Here is a tiny trained network, its code and every weight. The questions are about switching its units off for an input and a class, where a switched-off unit gives its printed mean instead of its output.

import numpy as np


def w(rows, s, z=0):
    codes = np.array(rows[::2]) - 128.0
    scale = np.full(codes.shape[1], s)
    scale[-1] = z or s
    return codes * scale


def f(y):
    return y / 2 * (1 + np.tanh(0.7978845608 * (y + 0.044715 * y**3)))


def log_softmax(a):
    a = a - a.max(-1, keepdims=True)
    return a - np.log(np.exp(a).sum(-1, keepdims=True))


def net(x, mask):
    res = np.array(x, float).reshape(1, 5) / 4 @ E
    y = f(res @ A[0][:, :-1].T + A[0][:, -1])
    res = res + np.where(mask, y, B[0][:, -1]) @ B[0][:, :-1]
    return log_softmax(res[-1] @ U[:, :-1].T + U[:, -1])


A, B = {}, {}
E = w([
[128,128,128,128,127],'x0',
[60,140,128,213,102],'x1',
[171,177,90,129,47],'x2',
[139,7,124,123,93],'x3',
[63,142,86,68,103],'x4',
],0.011)
A[0] = w([
[140,28,118,128,57,133],'n0',
[33,85,163,137,251,5],'n1',
[109,103,154,85,177,117],'n2',
[26,136,117,251,93,106],'n3',
[148,103,137,110,112,179],'n4',
[65,131,102,89,107,95],'n5',
[224,136,121,12,190,135],'n6',
[131,65,129,134,99,156],'n7',
[36,134,129,65,132,119],'n8',
[168,153,114,140,34,26],'n9',
[132,138,130,72,132,72],'n10',
[214,155,152,220,180,135],'n11',
[71,142,117,88,119,93],'n12',
[203,115,184,192,160,66],'n13',
[95,118,117,124,108,82],'n14',
[118,82,152,124,98,87],'n15',
[131,233,163,139,179,110],'n16',
[120,192,111,149,159,188],'n17',
[138,155,154,137,139,129],'n18',
[142,191,176,90,144,156],'n19',
[80,140,142,170,119,97],'n20',
[96,133,118,66,122,33],'n21',
[122,104,130,114,134,125],'n22',
[117,193,107,124,176,96],'n23',
[168,173,109,136,5,40],'n24',
[76,158,113,69,100,160],'n25',
],0.014,0.0024)
B[0] = w([
[99,72,101,227,137,202],'n0',
[169,222,96,128,235,206],'n1',
[140,167,123,148,153,167],'n2',
[105,164,250,124,51,215],'n3',
[94,130,132,141,126,150],'n4',
[148,98,113,71,96,167],'n5',
[105,188,247,142,67,251],'n6',
[109,93,102,180,123,168],'n7',
[143,96,88,61,108,180],'n8',
[150,190,118,115,197,181],'n9',
[118,117,151,107,109,155],'n10',
[147,76,91,26,95,213],'n11',
[140,98,113,82,117,159],'n12',
[133,106,86,18,84,190],'n13',
[124,119,129,112,109,137],'n14',
[123,106,106,164,126,150],'n15',
[110,77,90,219,142,222],'n16',
[102,90,121,181,137,186],'n17',
[122,122,109,135,122,148],'n18',
[97,105,135,182,132,187],'n19',
[125,147,172,141,107,156],'n20',
[134,118,131,88,94,158],'n21',
[130,124,127,144,138,138],'n22',
[129,90,96,192,135,182],'n23',
[160,196,108,108,232,205],'n24',
[144,83,95,83,102,182],'n25',
],0.026,0.014)
U = w([
[87,214,222,149,58,129],'0',
[79,113,72,221,119,254],'1',
[168,252,92,127,197,54],'2',
[140,120,70,53,68,53],'3',
],0.012,0.0026)

Each question gives the input, the list of numbers given to net, and the class t.
The units are the neurons (one row each of A and B). Each row of codes is followed by its name. A weight is (code - 128) times the scale printed after its matrix; where a second scale follows, it is the last column's (A, B and U).
mask holds one flag per neuron, in row order. A switched-off neuron (its flag False) gives its mean, the last column of its row in B, instead of its output. The means were averaged over made-up inputs and are rounded, as every weight is.
A unit's drop is (log p(t) with every unit on - log p(t) with that unit switched off) / (log p(t) with every unit on - log p(t) with every unit switched off).
The circuit of an input: a set's keep is (log p(t) with only the set's units on - log p(t) with every unit switched off) / (log p(t) with every unit on - log p(t) with every unit switched off). Starting from the 12 units with the biggest drops (on a tie, the unit counted first), units are removed one at a time, each time the one whose removal leaves the highest keep (on an exact tie, the one counted first), for as long as the keep stays at least 0.8.
circuit, biggest first: the units of the circuit, biggest drop first
unit that matters most: the unit with the biggest drop
k most important neurons: the k neurons with the biggest drops, biggest first
drop when u is switched off: that unit's drop, to one decimal
input [-4,-8,-7,5,0], class 0: unit that matters most -> n6
input [8,-5,8,4,8], class 2: 4 most important neurons -> n24; n9; n11; n13
input [2,-5,-7,-3,3], class 2: 2 most important neurons -> n1; n3
input [4,5,-4,-6,-8], class 3: 2 most important neurons -> n11; n13
input [0,-1,4,-7,8], class 3: 4 most important neurons -> n25; n8; n5; n0
input [8,-4,-7,1,-8], class 3: 2 most important neurons -> n13; n11
input [7,-3,-1,-8,-8], class 1: 4 most important neurons -> n16; n19; n17; n23
input [-7,-4,5,-2,4], class 2: 3 most important neurons -> n24; n3; n9
input [-3,0,6,-6,-6], class 1: 2 most important neurons -> n16; n1
input [-8,7,6,7,-6], class 0: 4 most important neurons -> n3; n16; n23; n17
input [8,-6,5,2,4], class 0: 2 most important neurons -> n6; n1
input [1,-2,2,4,4], class 1: 4 most important neurons -> n0; n11; n13; n3
input [6,6,7,-8,4], class 1: 2 most important neurons -> n16; n6
input [-7,-5,-1,-6,-1], class 1: 4 most important neurons -> n16; n3; n23; n19
input [5,5,6,-8,-2], class 1: circuit, biggest first -> n16
input [-7,-1,6,-6,-1], class 1: 2 most important neurons -> n16; n1
input [-4,8,8,7,-3], class 0: drop when n16 is switched off -> 0.4
input [8,1,6,-1,-5], class 2: drop when n24 is switched off -> 0.6
input [-5,-4,-6,-7,8], class 3: drop when n8 is switched off -> 3.6
input [-7,1,5,-3,0], class 2: circuit, biggest first -> n24
input [2,5,8,2,-3], class 2: drop when n24 is switched off -> 0.9
